In the rows, zero is written as 128.
Each row of numbers belongs to one of the things below and depends on some of the facts about them. Some rows are named. Which thing is each other row?

Some things and their rows:
Q455: [112 148 133 100 121 123 136 114 139  84 165 130 138 120 158 128 134  85
  91 151 166 123 162 118 109 108 135 107 105]
Q113: [149 142 126 138 112 137 136 116 136 142 123 116  85 124  92 144 113 128
 148 112 150 115 120 111 109 146  99 126 113]
Q461: [110 117 125 117 122 132 134 134 134 113 133 151 168 132 134 121 142 109
 112 147 126 137 136 115 117 118 136 130 132]
Q853: [202  51 102 210 211  93 142 163 124 147  53 168 138  75 126  84 166 172
 132 162 115 174 238 119  65 128 188  17  65]
Q114: [138 137 118 151 132 129 132 115 129 142 139 102  74 124 132 137 110 130
 133 101 134 117 131 122 117 135 125 113 126]
Q445: [132 147 164 115 138 126 116 121 136 118 139 124 112 134 136 132 123 145
 115 112 169 121 131 154 155 132 123 113 116]
Q707: [125 129 131 131 128 125 130 125 121 127 127 137 132 127 127 134 119 136
 129 135 124 138 131 125 126 133 128 118 135]
Q212: [118 128 133 101 121 128 128 133 135 100 141 140 167 129 141 122 146 107
 106 150 142 132 136 125 133 108 138 128 123]
Q280: [129 126 139 129 132 126 115 130 130 153 115 129 117 149 124 128 124 170
 126 100 142 125 114 135 151 145 129 135 137]
Q131: [109 116 124 108 117 130 122 134 137 128 122 153 181 149 130 121 136 134
 108 146 136 136 126 114 128 122 140 134 133]
Q223: [116 121 116 117 121 127 130 144 122 115 127 132 169 123 132 125 154 103
 132 139 112 134 130 128 129 108 133 145 139]
Q945: [134 131 134 134 131 124 121 132 127 148 117 118 109 141 125 132 124 155
 132  98 139 124 120 133 143 142 124 135 135]
Q487: [125 137 137  99 124 128 135 147 122  75 144 128 171 101 134 135 163  73
 136 155 121 139 138 150 145  90 124 140 126]
Q977: [130 126 136 132 132 127 117 132 127 150 115 124 116 145 123 129 125 161
 128 100 142 127 116 135 147 143 127 134 135]
Q555: [156 133 157 123 121 141 118 118 142 135 126 130 113 134  95 141 110 155
 134 127 156 127  97 128 153 143 116 114 117]
Q206: [123 141 119 134 146  87 118 120 106 130 133 132 132 101 147  88  90 121
 132 187  69 140 110  99 140 157 138 188 106]
Q914: [133 143 114 145 131 121 136 120 125 140 136 101  75 124 137 136 114 128
 132  95 141 116 138 120 112 137 122 120 126]

How the things are related:
Q632 -tikluflu-> Q940; Q21 -tikluflu-> Q525; Q695 -tikluflu-> Q413; Q695 -tikluflu-> Q346; Q695 -tikluflu-> Q20; Q573 -tikluflu-> Q844
Q573 -tikluflu-> Q911; Q413 -tikluflu-> Q496; Q413 -tikluflu-> Q400; Q379 -tikluflu-> Q940; Q906 -tikluflu-> Q705; Q588 -tikluflu-> Q927
Q208 -tikluflu-> Q81; Q208 -tikluflu-> Q712; Q160 -tikluflu-> Q646; Q160 -tikluflu-> Q705; Q160 -tikluflu-> Q68; Q455 -tikluflu-> Q712
Q863 -tikluflu-> Q63; Q764 -tikluflu-> Q327; Q764 -tikluflu-> Q346; Q96 -tikluflu-> Q927; Q760 -tikluflu-> Q392; Q760 -tikluflu-> Q346
Q760 -tikluflu-> Q487; Q964 -tikluflu-> Q465; Q206 -tikluflu-> Q23; Q461 -tikluflu-> Q853; Q461 -tikluflu-> Q406; Q542 -tikluflu-> Q96
Q150 -tikluflu-> Q512; Q212 -tikluflu-> Q712; Q212 -tikluflu-> Q400; Q212 -tikluflu-> Q222; Q440 -tikluflu-> Q74; Q440 -tikluflu-> Q512
Q440 -tikluflu-> Q20; Q440 -tikluflu-> Q352; Q91 -tikluflu-> Q594; Q91 -tikluflu-> Q222; Q63 -tikluflu-> Q555; Q406 -tikluflu-> Q63
Q406 -tikluflu-> Q883; Q75 -tikluflu-> Q966; Q75 -tikluflu-> Q512; Q109 -tikluflu-> Q927; Q163 -tikluflu-> Q604; Q715 -tikluflu-> Q712
Q715 -tikluflu-> Q96; Q646 -tikluflu-> Q604; Q646 -tikluflu-> Q907; Q55 -tikluflu-> Q317; Q55 -tikluflu-> Q134; Q55 -tikluflu-> Q370
Q113 -tikluflu-> Q512; Q526 -tikluflu-> Q327; Q526 -tikluflu-> Q712; Q662 -tikluflu-> Q74; Q662 -tikluflu-> Q230; Q177 -tikluflu-> Q506
Q844 -tikluflu-> Q150; Q844 -tikluflu-> Q68; Q512 -tikluflu-> Q346; Q707 -tikluflu-> Q216; Q830 -tikluflu-> Q497; Q350 -tikluflu-> Q981
Q350 -tikluflu-> Q989; Q385 -tikluflu-> Q114; Q642 -tikluflu-> Q21; Q642 -tikluflu-> Q946; Q642 -tikluflu-> Q150; Q642 -tikluflu-> Q228
Q642 -tikluflu-> Q243; Q817 -tikluflu-> Q712; Q817 -tikluflu-> Q346; Q911 -tikluflu-> Q496; Q148 -tikluflu-> Q712; Q454 -tikluflu-> Q230
Q702 -tikluflu-> Q604; Q702 -tikluflu-> Q645; Q400 -tikluflu-> Q346; Q781 -tikluflu-> Q705; Q781 -tikluflu-> Q964; Q228 -tikluflu-> Q712
Q520 -tikluflu-> Q392; Q989 -tikluflu-> Q81; Q989 -tikluflu-> Q981; Q580 -tikluflu-> Q119; Q580 -tikluflu-> Q817; Q252 -tikluflu-> Q223
Q252 -tikluflu-> Q927; Q329 -tikluflu-> Q817; Q329 -tikluflu-> Q907; Q329 -tikluflu-> Q398; Q445 -tikluflu-> Q712; Q604 -tikluflu-> Q346
Q176 -tikluflu-> Q465; Q176 -tikluflu-> Q712; Q176 -tikluflu-> Q646; Q826 -tikluflu-> Q940; Q826 -tikluflu-> Q915; Q826 -tikluflu-> Q566
Q826 -tikluflu-> Q660; Q907 -tikluflu-> Q216; Q907 -tikluflu-> Q883; Q594 -tikluflu-> Q277; Q594 -tikluflu-> Q346; Q939 -tikluflu-> Q223
Q939 -tikluflu-> Q830; Q479 -tikluflu-> Q707; Q810 -tikluflu-> Q981; Q277 -tikluflu-> Q705; Q85 -tikluflu-> Q863; Q85 -tikluflu-> Q542
Q407 -tikluflu-> Q945; Q179 -tikluflu-> Q206; Q179 -tikluflu-> Q604; Q569 -tikluflu-> Q497; Q645 -tikluflu-> Q883; Q68 -tikluflu-> Q555
Q233 -tikluflu-> Q68; Q465 -tikluflu-> Q398; Q727 -tikluflu-> Q23; Q57 -tikluflu-> Q346; Q57 -tikluflu-> Q130; Q765 -tikluflu-> Q75
Q765 -tikluflu-> Q817; Q765 -tikluflu-> Q487; Q74 -tikluflu-> Q712; Q130 -tikluflu-> Q966; Q130 -tikluflu-> Q329; Q130 -tikluflu-> Q907
Q292 -tikluflu-> Q512; Q292 -tikluflu-> Q927; Q998 -tikluflu-> Q223; Q581 -tikluflu-> Q277; Q16 -tikluflu-> Q114; Q16 -tikluflu-> Q81
Q16 -tikluflu-> Q346; Q16 -tikluflu-> Q243; Q243 -tikluflu-> Q526; Q30 -tikluflu-> Q604; Q216 -tikluflu-> Q392; Q216 -tikluflu-> Q604
Q216 -tikluflu-> Q555; Q114 -tikluflu-> Q277; Q114 -tikluflu-> Q130; Q46 -tikluflu-> Q81; Q46 -tikluflu-> Q715; Q848 -tikluflu-> Q91
Q775 -tikluflu-> Q455; Q327 -tikluflu-> Q506; Q327 -tikluflu-> Q222; Q767 -tikluflu-> Q883; Q495 -tikluflu-> Q460; Q495 -tikluflu-> Q39
Q230 -tikluflu-> Q352; Q230 -tikluflu-> Q927; Q981 -tikluflu-> Q81; Q710 -tikluflu-> Q346; Q301 -tikluflu-> Q465; Q301 -tikluflu-> Q903
Q660 -tikluflu-> Q23; Q660 -tikluflu-> Q96; Q39 -tikluflu-> Q712; Q39 -tikluflu-> Q96; Q39 -tikluflu-> Q883; Q855 -tikluflu-> Q119
Q555 -tikluflu-> Q208; Q555 -tikluflu-> Q712; Q555 -tikluflu-> Q940; Q555 -tikluflu-> Q512; Q555 -tikluflu-> Q346; Q898 -tikluflu-> Q727
Q898 -tikluflu-> Q964; Q452 -tikluflu-> Q914; Q452 -tikluflu-> Q287; Q733 -tikluflu-> Q712; Q946 -tikluflu-> Q506; Q946 -tikluflu-> Q512
Q266 -tikluflu-> Q927; Q131 -tikluflu-> Q177; Q131 -tikluflu-> Q727; Q927 -tikluflu-> Q712; Q932 -tikluflu-> Q964; Q932 -tikluflu-> Q526
Q487 -tikluflu-> Q712; Q487 -tikluflu-> Q20; Q496 -tikluflu-> Q460; Q496 -tikluflu-> Q346; Q853 -tikluflu-> Q883; Q346 -tikluflu-> Q712
Q632 -solikol-> Q946; Q632 -solikol-> Q113; Q632 -solikol-> Q454; Q317 -solikol-> Q20; Q222 -solikol-> Q119; Q222 -solikol-> Q542
Q695 -solikol-> Q327; Q695 -solikol-> Q588; Q695 -solikol-> Q727; Q4 -solikol-> Q114; Q4 -solikol-> Q914; Q23 -solikol-> Q379
Q18 -solikol-> Q939; Q18 -solikol-> Q906; Q18 -solikol-> Q413; Q18 -solikol-> Q520; Q18 -solikol-> Q230; Q455 -solikol-> Q392
Q455 -solikol-> Q113; Q705 -solikol-> Q966; Q705 -solikol-> Q96; Q705 -solikol-> Q946; Q705 -solikol-> Q580; Q705 -solikol-> Q573
Q760 -solikol-> Q844; Q206 -solikol-> Q89; Q461 -solikol-> Q406; Q223 -solikol-> Q208; Q223 -solikol-> Q226; Q223 -solikol-> Q68
Q212 -solikol-> Q233; Q212 -solikol-> Q177; Q497 -solikol-> Q233; Q497 -solikol-> Q555; Q440 -solikol-> Q496; Q440 -solikol-> Q327
Q440 -solikol-> Q844; Q91 -solikol-> Q277; Q91 -solikol-> Q872; Q91 -solikol-> Q148; Q91 -solikol-> Q555; Q91 -solikol-> Q945
Q163 -solikol-> Q727; Q715 -solikol-> Q277; Q715 -solikol-> Q252; Q55 -solikol-> Q767; Q55 -solikol-> Q392; Q55 -solikol-> Q39
Q525 -solikol-> Q767; Q525 -solikol-> Q914; Q526 -solikol-> Q287; Q676 -solikol-> Q964; Q158 -solikol-> Q216; Q158 -solikol-> Q301
Q662 -solikol-> Q765; Q662 -solikol-> Q134; Q662 -solikol-> Q68; Q350 -solikol-> Q57; Q350 -solikol-> Q764; Q669 -solikol-> Q75
Q669 -solikol-> Q946; Q669 -solikol-> Q883; Q385 -solikol-> Q445; Q326 -solikol-> Q109; Q326 -solikol-> Q520; Q326 -solikol-> Q174
Q400 -solikol-> Q75; Q400 -solikol-> Q520; Q781 -solikol-> Q392; Q781 -solikol-> Q495; Q228 -solikol-> Q46; Q228 -solikol-> Q848
Q989 -solikol-> Q352; Q566 -solikol-> Q46; Q566 -solikol-> Q150; Q566 -solikol-> Q775; Q329 -solikol-> Q646; Q329 -solikol-> Q830
Q176 -solikol-> Q863; Q826 -solikol-> Q733; Q826 -solikol-> Q520; Q907 -solikol-> Q588; Q907 -solikol-> Q775; Q594 -solikol-> Q865
Q594 -solikol-> Q883; Q479 -solikol-> Q177; Q479 -solikol-> Q764; Q479 -solikol-> Q727; Q479 -solikol-> Q134; Q801 -solikol-> Q379
Q801 -solikol-> Q998; Q801 -solikol-> Q392; Q801 -solikol-> Q96; Q810 -solikol-> Q57; Q179 -solikol-> Q863; Q179 -solikol-> Q764
Q569 -solikol-> Q865; Q569 -solikol-> Q119; Q74 -solikol-> Q998; Q356 -solikol-> Q555; Q356 -solikol-> Q977; Q640 -solikol-> Q148
Q640 -solikol-> Q445; Q581 -solikol-> Q454; Q16 -solikol-> Q379; Q243 -solikol-> Q865; Q11 -solikol-> Q81; Q11 -solikol-> Q280
Q11 -solikol-> Q407; Q398 -solikol-> Q92; Q981 -solikol-> Q520; Q981 -solikol-> Q280; Q981 -solikol-> Q964; Q710 -solikol-> Q406
Q855 -solikol-> Q555; Q855 -solikol-> Q830; Q370 -solikol-> Q906; Q370 -solikol-> Q964; Q370 -solikol-> Q977; Q915 -solikol-> Q109
Q915 -solikol-> Q406; Q452 -solikol-> Q114; Q452 -solikol-> Q96; Q452 -solikol-> Q542; Q452 -solikol-> Q352; Q131 -solikol-> Q413
Q131 -solikol-> Q20; Q131 -solikol-> Q911; Q927 -solikol-> Q327; Q932 -solikol-> Q160; Q932 -solikol-> Q580; Q487 -solikol-> Q848
Q853 -solikol-> Q266; Q170 -solikol-> Q465; Q170 -solikol-> Q966; Q170 -solikol-> Q406; Q170 -solikol-> Q177; Q170 -solikol-> Q445
Q346 -solikol-> Q883; Q346 -solikol-> Q252; Q346 -solikol-> Q660

Which thing is each row?
No name comes twice in this set of rows, the named rows included.
[136 133 135 133 135 126 123 137 115 137 117 117 117 123 120 140 132 141
 153 106 119 129 118 151 149 130 119 136 143]	Q727
[134 139 116 144 130 123 135 120 125 141 133 104  80 127 132 136 116 131
 135  97 139 113 135 121 114 138 120 124 125]	Q352
[111 117 120 110 117 128 125 133 134 123 124 147 173 144 133 121 139 125
 109 147 132 134 130 111 122 119 140 134 133]	Q826
[165 140 139 131 114 141 133 140 122 127 107 119 116 109  67 154 135 116
 188 119 123 130 100 143 147 131  84 153 126]	Q150
[139 135 134 132 126 129 123 134 125 139 114 122 112 133 110 139 124 143
 145 104 137 127 116 135 142 140 115 137 131]	Q177
[117 117 156 152 149 129 146 138 127 126 127 164 130 122 139 124 139 117
 112 130 124 141 134 131 137 140 123 120 135]	Q645
[137 143 119 144 130 122 134 118 122 140 134 103  78 125 135 138 113 133
 132 101 139 119 137 119 114 139 126 118 127]	Q392
[126 126 129 132 129 128 130 127 125 127 126 133 131 127 126 131 124 129
 128 133 123 134 128 122 126 130 130 124 131]	Q130
[143 138 140 136 137 127 127 142 113 125 120 111 113 110 114 144 135 123
 165 107 114 134 117 162 156 122 110 141 141]	Q775
[145 123 148 118 134 137 124 126 145 111 150 120 129 122 133 124 128 123
 111 144 140 121 111 129 151 118 139 109 114]	Q817
[130 127 137 146 141 139 121 136 120 139 132 111 140 111 110 136 138 138
 179 109 107  93 126 187 141 124  97 131 144]	Q588

Now the same things, written a new way:
Named rows:
Q555: [120 131 117 136 138 103 119 128 114 126 115 127 127 125 117 124 126 143
 135 126 139 132 124 121 125 135]
Q855: [115 140 142 127 126 135  98  89  89 130 129 130 151 148 123 132 129  92
 153 123 172 141 150 114 133 117]
Q119: [116 146 114 132 152 113 107  97 101 132 121 116 147 136 105 133 104  95
 139 132 162 134 150 113 131 138]
Q413: [118 130 116 134 133 100 118 129 104 127 114 127 129 128 116 123 129 156
 140 122 140 135 124 121 123 141]
Q206: [178 132 144  97 122 119 108 138 107 119 137 124 110 120 120 151 132 118
 132 131  78 156 130 137 138 140]
Q581: [135 136 126 113 123 138 131 119 113 117 120 128 120 138 125 123 131  96
 136 128 134 136 126 115 127 115]
Q148: [125 134 113 137 137 113 119 127 116 121 115 131 123 124 120 122 125 135
 142 126 151 137 119 121 121 124]
Q326: [131 129 135 117 118 117 125 120 108 125 121 128 129 142 126 128 139 126
 134 121 127 131 129 119 132 128]
Q96: [128 138 111 133 145 110 127 125 123 124 116 121 122 124 111 126 117 110
 133 131 135 130 121 118 127 128]
Q452: [141 137 128 116 124 135 132 118 120 119 121 126 120 138 123 126 129  87
 135 129 133 133 123 117 130 110]
Q114: [129 139 104 126 143 115 129 122 121 120 114 122 120 126 111 124 112 113
 133 131 142 133 124 116 123 131]
Q16: [134 137 124 114 125 136 134 112 121 116 120 127 119 137 121 128 129  83
 134 128 135 134 121 116 129 113]
Q525: [128 137 122 102 128 122 139 110 118 118 118 118 126 142 114 130 122  97
 118 129 114 130 139 114 136 138]
Q883: [123 134 114 129 141 102 124 126 113 126 114 119 126 127 111 125 118 132
 129 130 127 128 130 117 128 141]
Q398: [159 138 194  84  71  97 102 146  92 119 121  94  84 126 105 153 123 129
 122 126 152 171 163 161 159 127]
Q327: [127 134 124 136 151 109 115 117 139 117 114 132 121 119 124 125 124 150
 120 132 147 136 142 120 128 132]
Q230: [123 130 116 134 133  99 119 131 108 129 115 127 128 128 117 124 128 150
 140 122 143 133 122 123 123 136]

Rows to name:
No name comes twice in this set of rows, the named rows included.
[142 138 114 136 148 106 126 132 126 125 118 128 125 124 122 121 123 127
 144 122 155 135 118 125 122 118]	Q252
[133 130 142 120 126 130 121 115 123 116 121 135 122 133 135 124 140 127
 129 127 137 137 137 118 131 115]	Q176
[133 133 126 127 132 120 122 123 123 120 119 130 121 129 126 125 129 119
 137 127 140 138 124 120 126 118]	Q292
[129 133 115 139 138 108 120 131 116 125 116 131 123 124 121 123 127 137
 144 123 149 136 116 123 121 121]	Q109
[122 136 117 113 120 122 138  95 134 114 119 129 123 139 111 140 130  81
 124 121 134 131 116 121 135 124]	Q989
[115 129 117 131 132  92 119 127 100 130 113 124 133 131 114 126 127 163
 135 120 131 132 130 122 125 150]	Q20
[215 132  62 102 203 120 109 128 116 123 143 157 135 107 111 155 117 152
 138 135  10 147 111 117 122 190]	Q287
[131 137 125 139 155 120 113 113 153 110 114 139 116 113 132 122 122 147
 120 134 160 141 143 120 125 119]	Q848
[129 133 123 124 130 121 123 120 122 118 118 130 120 129 124 126 129 124
 135 126 141 139 124 121 124 123]	Q642
[130 130 139 123 121 129 124 123 113 122 122 131 124 135 129 125 141 115
 136 125 130 134 125 118 129 115]	Q461
[128 133 116 129 140 110 121 128 112 122 113 125 123 125 120 120 121 147
 133 129 138 136 133 118 123 137]	Q465
[153 136 143 115 150 100 129 118 141 126 124 126 133 138 136 128 133 136
 121 119 133 129 148 127 140 127]	Q223
[135 131 145 124 129 133 119 116 128 117 121 135 120 131 136 125 139 124
 127 128 139 136 137 118 132 111]	Q163
[170 141 140 106 155  91 140 127 138 133 127 120 139 146 138 124 132 135
 131 110 139 127 146 133 138 127]	Q497
[127 130 135 116 118 120 126 120 104 123 120 127 128 140 125 127 137 123
 133 122 125 133 131 118 131 129]	Q400

The same things again, as new rows of numbers:
Named rows:
Q130: [127 138 126 124 123 127 129 124 131 129 135 127 135 126 129 120 126 132
 122 132 128 130 124 130 123 120 122 132 127 122 131 120 133 136]
Q767: [152 147 120 120 133 134 127 116 113  97 116 144 125 108 117 115 119 108
 142 163 116 116 100 110 138 129 143 166 146 126 143 121 134 108]
Q715: [119 122 131 144 133 120 157 140 109 141 160 121 107 122 119 142 150 148
 105 114 145 137 131 165 137 138 130 107 100 125 142 110 104 144]
Q977: [117 118 154 134 126 116 114 118 130 133 143 123 121 104 150 129 131 110
 142 150 134 110 115 130 150 107 121  88 129 129 153 120 158 119]
Q727: [104 132 117 129 138 139 112 124 117 109 135 128 177 146 134 112 108 121
 168 121 155 120 154 109 120 118 108 121 138 120 122 137 142 103]
Q148: [103 124 124 136 141 126 135 131  98  98 160 133 114  97 137 131 122 119
 149 135 141 106 148 139 156 135 125  81 135 118 144 111 134 107]
Q940: [135 124 134 135 135 118 120 126 129 130 121 114 147 148 127 138 139 142
 121 143 150 132 125 124 131 114 122 139 115 139 152 136 130 117]
Q801: [170 153 102 115 125 119 136 155 133 124 110 142  99 143 110 155 147 133
  83 138 116 156 102 130 107 139 161 166 132 141 106 111 111 131]
Q907: [103 162 100 126 111 130 140 121 148 122 133  97 151 172 121 136 124 158
 106 102 119 126 146 128 114 110 142 129 107 132 118 127 120 141]
Q525: [168 151 106 123 128 118 128 144 132 148 126 138 123 135 120 140 140 130
  97 138 130 152  86 116 102 125 156 155 120 131 125 100 132 139]
Q92: [129 135 132 128 130 130 124 117 127 128 133 125 142 127 130 120 126 122
 143 130 132 120 123 122 129 124 125 138 128 126 142 126 142 128]
Q119: [151 122 127 107 136 122 122 105 112 135 130 115 153 101 158 133 123 111
 135 133 149 127 142 170 112 197  88 182 121 121 180 133 156 165]
Q542: [152 120 141 122 151 145 130 112 104 116 118 141 140 111 123 121 126 119
 154 153 137 125 119 133 127 151 133 173 124 118 149 125 123 119]
Q177: [109 109 118 126 143 131 111 146 106 102 140 149 154 124 144 129 111 111
 160 137 164 128 155 111 118 138 105  98 150 122 115 128 150  89]
Q212: [109 133  97 139 122 114 137 163 122 116 133 138 106 132 110 135 134 135
 100 108 144 140 145 129 126 133 121  90 143 130 101 131 116 118]
Q911: [124 113 149 127 120 126 115 108 148 142 125 117 137 109 139 117 119 113
 125 151 122 125 115 114 138 104 115 118 129 128 137 133 143 129]
Q243: [134 110 143 132 137 142 155 125 118 155 136 122 131 124 119 123 133 150
 120 115 133 147 127 158 124 156 120 153  96 113 131 121 102 158]

Name these rows:
No name comes twice in this set of rows, the named rows included.
[122 115 155 110 136 126 113 114 155 146 117 127 146 110 142 130 142 117
 129 134 126 121 108 117 126 113 128 112 104 123 145 126 156 128]	Q81
[158 138 129 114 145 131 108 114 115 124 125 142 143 119 138 131 128 109
 146 152 137 125 102 113 118 134 139 163 124 124 145 108 156 122]	Q914
[127 107 153 134  96 110 128 131 176 174 100 106  93 136 131 141 144 137
  70 124 104 150 112 136 129 100 128 101 125 148 112 139 121 153]	Q18
[129  93 156 121 119 127 132 119 151 156 106 114 111 128 132 142 125 138
  91 130 109 142 129 138 123 131 125 116 115 140 110 133 109 151]	Q400
[154 136 118 130 165 124 133 116 108 100  95 164 107 107 145 119 137 116
 172 122  92 121 114 131 138 118 159 170 157 143 129 137 155 110]	Q998
[110 124 136 137 148 125 138 118  99 120 182 129 120 104 144 129 121 121
 152 139 151 113 135 152 148 139 125  98 117 116 158  94 137 126]	Q277
[114  99 136 109 148 141 107 130 124  99 118 135 152 113 154 152 103 103
 153 148 137 114 156 123 117 139 121  98 143 135 112 127 143  90]	Q406
[156 119 129 106 161 143 119 124 105  99 108 151 138 110 139 139 115 107
 150 161 122 125 122 123 116 158 148 166 136 129 131 114 134 100]	Q96
[126 102 156 138 153 139 144 106 102 130 140 117 143 116 130 131 121 140
 145 139 141 123 141 156 139 151 124 135 104 121 155 120 109 139]	Q660
[140 114 129 132 132 132 152 138 116 113  94 121 105 139 106 154 138 152
  86 148 115 144 136 143 133 144 153 154 122 141 115 134  78 123]	Q632
[109 131 109 128 130 127 138 157 122 111 133 133 106 122 121 144 124 129
 108 122 126 137 152 138 121 146 127  92 138 131  96 120 115 119]	Q385
[151 112 111 122 135 131 136 152 127 137 118 140 107 148 131 167 131 141
  90 126 128 169 136 141  92 157 148 141 119 140  80  97 103 142]	Q705
[124 164  88 134  98  76 130 135 115 111 146  95  78 108 143 142 152 121
  65 114 138 112 143 178 152 165  83 108 156 134 175 137 148 157]	Q855
[159 134 113 130 123 130 152 149 123 129 114 142  94 132 102 135 141 139
  92 126 111 152 113 140 120 153 144 169 128 133 108 123  92 141]	Q452

